Here is a tiny trained network, its code and every weight. The questions are about switching its units off for an input and a class, where a switched-off unit gives its printed mean instead of its output.

import numpy as np


def w(rows, s, z=0):
    codes = np.array(rows[::2]) - 128.0
    scale = np.full(codes.shape[1], s)
    scale[-1] = z or s
    return codes * scale


def f(y):
    return y / 2 * (1 + np.tanh(0.7978845608 * (y + 0.044715 * y**3)))


def log_softmax(a):
    a = a - a.max(-1, keepdims=True)
    return a - np.log(np.exp(a).sum(-1, keepdims=True))


def net(x, mask):
    res = np.array(x, float).reshape(1, 4) / 4 @ E
    y = f(res @ A[0][:, :-1].T + A[0][:, -1])
    res = res + np.where(mask, y, B[0][:, -1]) @ B[0][:, :-1]
    return log_softmax(res[-1] @ U[:, :-1].T + U[:, -1])


A, B = {}, {}
E = w([
[159,58,144,175,120,169,149,81,236,158],'x0',
[4,180,156,164,51,152,127,101,143,150],'x1',
[174,194,85,92,135,181,155,99,142,201],'x2',
[82,120,72,123,168,205,28,156,174,89],'x3',
],0.012)
A[0] = w([
[115,116,128,114,165,196,119,152,116,151,13],'n1',
[32,208,156,191,1,156,106,103,150,165,5],'n2',
[186,142,95,110,110,193,142,82,126,169,125],'n3',
[93,182,106,23,145,75,50,203,30,132,128],'n4',
[213,51,78,83,201,106,143,123,101,100,81],'n5',
[125,233,36,79,166,177,177,93,113,204,104],'n6',
[101,149,149,51,151,110,127,121,69,127,96],'n7',
[145,148,100,60,150,156,115,79,119,199,38],'n8',
[156,14,178,181,161,166,112,86,220,187,113],'n9',
[150,103,140,92,73,58,254,41,50,153,18],'n10',
[87,166,50,110,189,187,65,155,198,81,52],'n11',
[86,9,136,149,100,48,86,139,92,30,161],'n12',
[101,89,85,97,135,205,27,121,101,117,52],'n13',
],0.0085,0.0035)
B[0] = w([
[133,119,125,165,72,130,128,156,138,118,139],'n1',
[87,156,184,87,185,189,162,163,98,93,248],'n2',
[118,129,147,148,148,85,139,130,150,99,182],'n3',
[209,103,101,114,174,133,165,51,143,76,248],'n4',
[65,191,119,87,166,173,149,246,108,95,209],'n5',
[67,77,120,172,141,80,117,138,201,100,227],'n6',
[177,119,153,127,126,150,177,71,138,113,174],'n7',
[57,139,68,183,110,104,103,147,151,140,171],'n8',
[175,153,91,104,150,147,206,48,136,111,210],'n9',
[160,109,191,212,111,164,105,134,99,197,225],'n10',
[178,90,205,183,120,135,143,131,108,166,216],'n11',
[70,106,151,177,131,67,93,124,174,114,223],'n12',
[183,82,158,155,65,128,134,153,63,204,193],'n13',
],0.012,0.014)
U = w([
[187,76,152,176,115,163,151,158,76,229,114],'0',
[182,129,94,107,171,173,191,7,155,63,105],'1',
[88,170,136,82,191,217,163,228,108,77,113],'2',
[65,90,113,178,139,63,130,130,229,96,113],'3',
[149,142,129,90,162,144,121,94,165,121,252],'4',
[137,172,91,114,57,153,73,123,134,128,102],'5',
[108,173,44,109,43,126,63,124,122,152,103],'6',
[125,169,77,88,68,149,103,149,121,150,103],'7',
],0.012,0.021)

Each question gives the input, the list of numbers given to net, and the class t.
The units are the neurons (one row each of A and B). Each row of codes is followed by its name. A weight is (code - 128) times the scale printed after its matrix; where a second scale follows, it is the last column's (A, B and U).
mask holds one flag per neuron, in row order. A switched-off neuron (its flag False) gives its mean, the last column of its row in B, instead of its output. The means were averaged over made-up inputs and are rounded, as every weight is.
A unit's drop is (log p(t) with every unit on - log p(t) with that unit switched off) / (log p(t) with every unit on - log p(t) with every unit switched off).
The circuit of an input: a set's keep is (log p(t) with only the set's units on - log p(t) with every unit switched off) / (log p(t) with every unit on - log p(t) with every unit switched off). Starting from the 12 units with the biggest drops (on a tie, the unit counted first), units are removed one at a time, each time the one whose removal leaves the highest keep (on an exact tie, the one counted first), for as long as the keep stays at least 0.8.
units of the circuit, in order: the units of the circuit, biggest drop first
most important unit: the unit with the biggest drop
top k neurons: the k neurons with the biggest drops, biggest first
drop when u is switched off: that unit's drop, to one decimal
input [-5,-5,-4,6], class 0: top 3 neurons : n13, n11, n2
input [6,1,-4,0], class 1: units of the circuit, in order : n9
input [7,4,3,-6], class 1: top 2 neurons : n9, n13
input [2,-6,8,-7], class 3: top 2 neurons : n6, n3
input [4,6,-5,3], class 2: top 2 neurons : n2, n4
input [-8,-6,8,-1], class 1: top 3 neurons : n4, n7, n12
input [-8,-5,-7,8], class 0: top 3 neurons : n13, n11, n9
input [2,7,8,7], class 3: top 2 neurons : n6, n10
input [5,-7,-2,4], class 2: top 2 neurons : n5, n4
input [-8,0,6,-6], class 1: top 3 neurons : n4, n7, n13
input [5,-7,-7,3], class 2: top 2 neurons : n5, n6
input [-2,5,8,-7], class 3: top 2 neurons : n6, n13
input [-8,6,5,7], class 1: top 2 neurons : n4, n10
input [6,3,-2,0], class 1: most important unit : n9
input [-7,-4,-8,-6], class 3: top 4 neurons : n12, n9, n2, n13
input [8,4,-7,-4], class 1: drop when n4 is switched off : 0.0
input [-4,4,4,3], class 1: drop when n10 is switched off : 0.4
input [2,8,-8,-2], class 2: drop when n6 is switched off : 0.4
